[[ -4 -32 -20]
 [ 12   5   1]]
->
[[ -4 -32 -20]]

[[  2 -13 -31   7  -8 -40  -8 -11  19  14  10  -1 -16  14 -16   0]
 [ -9   6  20   8   0  20 -13  -3 -16  -6  -3  12  21 -24  15  18]
 [-10   3  14  12  -2  11 -17  -8 -14  -3  -1  15  21 -24  12  21]
 [ -7  10  25   3   3  28  -6   3 -17  -9  -6  10  21 -21  17  12]]
->
[[  2 -13 -31   7  -8 -40  -8 -11  19  14  10  -1 -16  14 -16   0]
 [-10   3  14  12  -2  11 -17  -8 -14  -3  -1  15  21 -24  12  21]]

[[-19  -8   5 -11]
 [ -9 -17   8  -1]
 [  7 -34  -2  -6]
 [ 23  29 -18   2]
 [ 10   5   6   7]
 [-22 -14  18  -7]
 [ -4  22  -2  -3]
 [ 20 -14 -12   1]
 [ 16  36 -10   4]]
->
[[-19  -8   5 -11]
 [  7 -34  -2  -6]
 [ 10   5   6   7]
 [ -4  22  -2  -3]
 [ 16  36 -10   4]]

[[-22  22 -20   1  -4   8  -6]
 [  1   7  -1 -16  -9  -3   5]
 [-13  12 -17  -7  -4   7   0]
 [-25  34 -13   8  -7  12  -9]
 [  8   9  10 -22 -12 -15  13]
 [ 15   1  11 -30 -12  -7  18]]
->
[[-22  22 -20   1  -4   8  -6]
 [-13  12 -17  -7  -4   7   0]
 [  8   9  10 -22 -12 -15  13]]

[[  5 -43  18]
 [  5 -41  18]
 [  8   0  36]
 [  5  44  37]
 [  2  33  18]
 [ 23 -36  18]
 [ 12  42  18]
 [  4   0  18]
 [  5 -40  18]
 [ 22 -43  18]
 [  2  43  33]]
->
[[  5 -43  18]
 [  8   0  36]
 [  2  33  18]
 [ 12  42  18]
 [  5 -40  18]
 [  2  43  33]]

[[ 33   4]
 [-19  -1]
 [ -3  30]
 [ 10  28]
 [ -6  -2]
 [-16 -11]]
->
[[33  4]
 [-3 30]
 [-6 -2]]

[[ 15   3 -16 -33]
 [  7   1  -8 -17]
 [ 18   3 -21 -42]
 [ 19   3 -22 -45]]
->
[[ 15   3 -16 -33]
 [ 18   3 -21 -42]]

[[  6  -9  -5 -11  -6  18 -17 -22 -19  19  13  13  10]
 [ 20 -12 -14 -11   4   0  -8 -15 -11 -28  26 -16  13]
 [ 28  -2   0 -10 -19   0  -6 -15 -13   6  29   9  13]
 [-27   3   0   4  15  14  -2   9   3  35 -19   3 -13]
 [  3 -13   0   0  -5  -9   7  -3   0 -31 -11  22   8]
 [-28  -5  21 -16 -17  28 -29 -16 -28  23 -11  -8 -11]]
->
[[  6  -9  -5 -11  -6  18 -17 -22 -19  19  13  13  10]
 [ 28  -2   0 -10 -19   0  -6 -15 -13   6  29   9  13]
 [  3 -13   0   0  -5  -9   7  -3   0 -31 -11  22   8]]
